Below are the code and all the weights of a small trained network. Each question names an input and a target symbol and asks about switching units off, where a switched-off unit gives its printed mean instead of its output.

import numpy as np


def w(rows, s, z=0):
    codes = np.array(rows[::2]) - 128.0
    scale = np.full(codes.shape[1], s)
    scale[-1] = z or s
    return codes * scale


def f(y):
    return np.maximum(y, 0)


def softmax(a):
    e = np.exp(a - a.max(-1, keepdims=True))
    return e / e.sum(-1, keepdims=True)


def log_softmax(a):
    a = a - a.max(-1, keepdims=True)
    return a - np.log(np.exp(a).sum(-1, keepdims=True))


def net(x, mask):
    ids = ['ΛΩδηθμξ'.index(c) for c in x.split()]
    T = len(ids)
    res = E[ids] + P[:T]
    u = 0
    for l in range(2):
        r = res
        for j in range(3):
            rows = slice(2 * j, 2 * j + 2)
            q, k, v = (r @ M[l][rows].T for M in (Q, K, V))
            z = softmax(np.where(np.tri(T) > 0, q @ k.T / 2**0.5, -1e9)) @ v
            o = O[l][rows]
            res = res + np.where(mask[u + j], z, o[:, -1]) @ o[:, :-1]
        u += 3
        y = f(res @ A[l][:, :-1].T + A[l][:, -1])
        res = res + np.where(mask[u : u + 8], y, B[l][:, -1]) @ B[l][:, :-1]
        u += 8
    return log_softmax(res[-1] @ U[:, :-1].T + U[:, -1])


Q, K, V, O, A, B = {}, {}, {}, {}, {}, {}
E = w([
[182,252,183,51,6,251,26,75,91,17,21,33],'Λ',
[30,188,103,20,46,19,228,209,185,53,251,248],'Ω',
[190,8,127,39,234,32,140,108,222,4,83,231],'δ',
[42,22,223,203,149,215,232,218,120,75,149,229],'η',
[235,251,224,246,232,14,250,82,181,192,89,240],'θ',
[21,29,43,14,245,7,111,50,8,251,155,4],'μ',
[244,23,17,224,158,159,218,227,253,153,227,24],'ξ',
],0.0037)
P = w([
[229,74,211,7,12,84,130,245,122,188,14,111],'0',
[129,193,175,60,88,59,224,83,220,78,218,20],'1',
[208,80,194,30,140,121,162,201,35,167,48,159],'2',
[80,180,104,91,90,70,160,78,241,40,192,84],'3',
[217,94,194,55,189,151,121,172,28,158,67,156],'4',
[62,169,85,132,98,118,131,59,203,42,192,147],'5',
[223,113,194,81,209,148,115,145,25,152,78,152],'6',
[69,161,60,166,123,146,114,40,142,28,194,196],'7',
[221,125,217,78,204,136,113,148,55,173,81,113],'8',
[79,174,35,204,155,172,115,26,76,4,196,249],'9',
[221,131,228,52,200,109,119,152,66,178,99,92],'10',
],0.0035)
Q[0] = w([
[246,88,245,26,134,132,142,236,48,197,19,81],'L0H1',
[247,91,246,21,135,131,146,234,50,200,21,79],'L0H1',
[187,144,189,110,77,104,247,197,249,30,185,184],'L0H2',
[49,23,45,182,206,37,248,126,204,161,234,162],'L0H2',
[171,182,177,217,205,28,235,95,216,125,159,245],'L0H3',
[1,15,2,119,9,229,93,161,231,12,249,40],'L0H3',
],0.0036)
K[0] = w([
[17,38,15,238,243,15,248,216,161,155,250,247],'L0H1',
[13,34,11,239,241,18,245,226,153,160,251,248],'L0H1',
[197,231,199,248,50,234,189,201,216,9,96,250],'L0H2',
[170,229,224,6,15,169,132,175,179,117,90,22],'L0H2',
[189,77,133,218,246,40,196,93,105,242,139,47],'L0H3',
[9,9,13,4,13,203,63,195,66,75,214,5],'L0H3',
],0.0037)
V[0] = w([
[38,238,152,59,5,158,164,188,101,37,209,209],'L0H1',
[174,250,151,149,46,233,8,4,116,60,48,51],'L0H1',
[12,165,23,118,145,27,171,109,38,234,236,101],'L0H2',
[9,20,102,72,234,48,58,47,15,124,110,141],'L0H2',
[200,200,215,138,47,203,67,186,83,93,22,196],'L0H3',
[19,146,10,75,60,210,16,17,179,12,225,32],'L0H3',
],0.0036)
O[0] = w([
[33,135,101,105,99,114,238,138,38,131,253,222,224],'L0H1',
[34,175,30,226,194,116,134,10,156,101,161,109,200],'L0H1',
[69,246,65,153,20,183,19,58,173,135,170,48,52],'L0H2',
[46,117,96,103,104,183,5,44,129,65,12,163,122],'L0H2',
[77,151,109,153,99,169,44,159,25,192,24,98,248],'L0H3',
[84,62,48,72,189,244,47,72,171,63,249,81,137],'L0H3',
],0.0036,0.0018)
A[0] = w([
[246,180,230,71,64,197,18,142,89,118,3,84,155],'L0N1',
[63,245,62,127,10,212,3,37,189,53,102,68,128],'L0N2',
[14,25,42,30,251,23,31,31,2,249,71,33,220],'L0N3',
[163,89,224,122,75,83,199,229,58,188,61,219,209],'L0N4',
[18,166,8,233,222,112,182,28,149,62,212,172,218],'L0N5',
[230,6,181,95,196,115,101,201,149,99,26,181,110],'L0N6',
[102,139,138,29,39,243,82,157,33,11,85,249,255],'L0N7',
[216,3,84,89,136,166,87,245,119,221,104,71,125],'L0N8',
],0.0036,0.003)
B[0] = w([
[253,193,230,19,190,143,206,62,130,53,58,51,217],'L0N1',
[129,236,42,162,10,200,13,107,165,93,22,156,195],'L0N2',
[77,101,118,31,202,80,105,55,14,200,46,6,215],'L0N3',
[45,186,156,178,11,90,80,209,80,152,61,127,209],'L0N4',
[59,122,48,197,140,120,133,8,142,50,158,216,209],'L0N5',
[49,24,70,215,19,69,48,90,200,80,10,92,167],'L0N6',
[120,195,187,60,43,206,88,91,97,32,154,215,254],'L0N7',
[183,25,9,116,21,153,29,233,153,171,99,14,161],'L0N8',
],0.0036,0.0056)
Q[1] = w([
[49,240,108,125,75,122,227,30,243,6,214,206],'L1H1',
[54,171,118,194,108,72,246,102,254,20,253,213],'L1H1',
[216,168,191,58,135,171,146,111,185,68,126,163],'L1H2',
[218,149,162,136,158,142,186,142,237,99,178,172],'L1H2',
[75,8,111,158,220,16,228,166,113,208,180,119],'L1H3',
[122,248,79,7,51,247,1,25,35,56,15,24],'L1H3',
],0.0036)
K[1] = w([
[116,197,155,46,77,131,149,165,72,51,183,238],'L1H1',
[100,123,160,77,70,62,189,201,116,77,198,249],'L1H1',
[29,22,35,153,243,80,96,53,49,204,125,61],'L1H2',
[52,126,124,5,241,39,189,72,7,239,131,1],'L1H2',
[113,119,176,24,35,73,84,249,169,206,65,22],'L1H3',
[120,168,53,215,189,190,41,4,46,74,95,195],'L1H3',
],0.0036)
V[1] = w([
[172,83,41,123,167,143,80,143,117,213,139,25],'L1H1',
[58,117,25,188,138,146,186,149,186,93,238,236],'L1H1',
[83,98,80,74,155,3,159,122,70,213,136,38],'L1H2',
[64,128,113,74,129,15,108,121,45,224,104,38],'L1H2',
[240,204,220,73,57,198,102,161,112,85,65,105],'L1H3',
[177,149,88,34,84,32,145,92,235,74,131,138],'L1H3',
],0.0033)
O[1] = w([
[114,131,58,208,88,210,72,227,101,144,65,108,94],'L1H1',
[245,38,170,100,204,126,147,136,192,213,151,63,2],'L1H1',
[204,109,101,15,168,65,132,180,54,200,147,129,137],'L1H2',
[173,126,127,11,186,101,128,187,17,201,141,147,184],'L1H2',
[212,78,230,41,224,203,234,33,93,53,160,29,226],'L1H3',
[171,183,55,44,96,2,204,14,251,6,204,127,165],'L1H3',
],0.0034,0.0053)
A[1] = w([
[27,181,5,253,16,142,13,134,238,114,110,213,5],'L1N1',
[203,83,207,69,219,162,201,88,53,128,54,24,81],'L1N2',
[190,120,210,25,236,103,203,96,91,133,208,93,112],'L1N3',
[179,150,183,22,237,90,206,82,95,131,172,67,189],'L1N4',
[111,154,76,74,99,106,31,250,16,253,98,173,20],'L1N5',
[150,104,163,69,206,70,182,83,132,89,97,128,235],'L1N6',
[30,120,126,224,33,204,26,168,83,98,16,180,64],'L1N7',
[75,108,173,157,224,206,145,119,57,134,132,134,232],'L1N8',
],0.0036,0.002)
B[1] = w([
[63,21,204,255,144,211,2,130,251,252,8,250,173],'L1N1',
[205,19,238,211,239,222,60,79,234,231,24,135,247],'L1N2',
[204,7,246,210,246,253,50,109,241,242,137,103,205],'L1N3',
[143,127,235,145,216,246,224,184,56,209,253,66,254],'L1N4',
[93,226,4,65,163,135,6,251,8,251,162,253,189],'L1N5',
[178,111,133,30,191,83,196,43,100,33,94,75,250],'L1N6',
[55,13,253,246,236,254,23,99,238,251,180,198,226],'L1N7',
[209,151,143,38,181,173,235,162,44,79,236,33,191],'L1N8',
],0.0036,0.0041)
U = w([
[209,5,248,121,251,243,216,85,188,139,190,42,88],'Λ',
[73,255,19,12,8,18,241,133,4,5,237,82,251],'Ω',
[88,34,39,69,58,6,68,39,229,17,12,178,134],'δ',
[6,28,239,243,62,245,33,124,222,240,169,235,96],'η',
[161,246,163,232,129,31,170,113,144,216,19,125,29],'θ',
[154,127,40,86,227,169,36,220,86,243,136,216,42],'μ',
[247,67,10,209,32,176,97,225,204,165,145,23,209],'ξ',
],0.0036,0.0029)

Each question gives the input, a string of symbols that net reads in full, and the target symbol t.
The units are the heads (2 rows each of Q, K, V and O) and the neurons (one row each of A and B). Each row of codes is followed by its name. A weight is (code - 128) times the scale printed after its matrix; where a second scale follows, it is the last column's (O, A, B and U).
mask holds one flag per unit, layer by layer, with each layer's heads first. A switched-off unit (its flag False) gives its mean, the last column of its rows in O or B, instead of its output. The means were averaged over made-up inputs and are rounded, as every weight is.
A unit's drop is (log p(t) with every unit on - log p(t) with that unit switched off) / (log p(t) with every unit on - log p(t) with every unit switched off).
The circuit of an input: a set's keep is (log p(t) with only the set's units on - log p(t) with every unit switched off) / (log p(t) with every unit on - log p(t) with every unit switched off). Starting from the 12 units with the biggest drops (on a tie, the unit counted first), units are removed one at a time, each time the one whose removal leaves the highest keep (on an exact tie, the one counted first), for as long as the keep stays at least 0.8.
circuit, biggest first: the units of the circuit, biggest drop first
unit that matters most: the unit with the biggest drop
k most important neurons: the k neurons with the biggest drops, biggest first
top k neurons in layer l: the k neurons of layer l with the biggest drops, biggest first
heads that matter: for each layer, one digit per head in row order, 1 if its drop is at least 0.15 and else 0, layers parted by /
input Ω μ Λ ξ Λ η Λ η, target Ω: unit that matters most	L1N2
input Λ μ θ, target θ: heads that matter	001 / 000
input Λ Λ ξ Λ θ Λ μ θ η Λ δ, target δ: heads that matter	100 / 000
input μ δ δ δ Ω, target Ω: circuit, biggest first	(L1N2, L1N7)
input Ω μ Λ, target Λ: 2 most important neurons	(L0N1, L0N7)
input μ μ Λ δ Λ Ω Λ, target Ω: heads that matter	100 / 011
input μ Λ μ μ θ, target θ: 2 most important neurons	(L0N4, L0N1)
input Λ μ η, target η: 3 most important neurons	(L1N7, L0N4, L0N6)
input δ Λ μ Λ δ Λ μ θ μ Λ, target η: circuit, biggest first	(L0N2, L1N7, L0H2)
input Ω μ η Λ ξ μ Ω μ, target δ: 4 most important neurons	(L0N5, L0N1, L1N4, L1N1)
input Ω η μ Λ Λ Λ δ Λ, target η: heads that matter	101 / 010
input δ Λ θ Ω, target Λ: 3 most important neurons	(L1N3, L0N2, L0N4)
input μ δ η, target η: top 4 neurons in layer 0	(L0N4, L0N6, L0N3, L0N8)
input μ Λ Λ δ Λ, target δ: 2 most important neurons	(L0N5, L0N1)
input η θ Λ μ, target Λ: heads that matter	001 / 001
input Ω Λ μ, target μ: 2 most important neurons	(L1N5, L0N3)
input δ Λ μ μ δ Λ μ η Λ μ, target η: heads that matter	110 / 011
input μ Λ μ Λ μ μ η Λ Ω μ, target η: 2 most important neurons	(L1N1, L0N1)
input δ μ Λ μ, target Ω: top 2 neurons in layer 0	(L0N1, L0N5)
input Ω Λ μ η Λ, target μ: 4 most important neurons	(L0N5, L0N1, L0N3, L1N5)
input Λ Λ μ μ Λ, target μ: unit that matters most	L0H1
input θ δ μ, target μ: unit that matters most	L1N5
input η μ Λ Λ Λ Ω ξ μ, target Ω: heads that matter	110 / 010
input δ Λ Λ, target Λ: 3 most important neurons	(L0N1, L1N2, L0N2)
input μ ξ Λ Λ Λ ξ, target Ω: heads that matter	100 / 000
input Ω Λ η Λ Λ Λ Λ θ η θ, target Ω: heads that matter	001 / 010
input μ μ Λ η η η Λ η, target Ω: 3 most important neurons	(L1N2, L1N7, L0N2)
input μ Λ Λ δ, target Λ: top 4 neurons in layer 0	(L0N2, L0N4, L0N8, L0N3)
input Λ δ Λ Λ Λ Λ θ Λ μ θ, target Ω: heads that matter	001 / 000
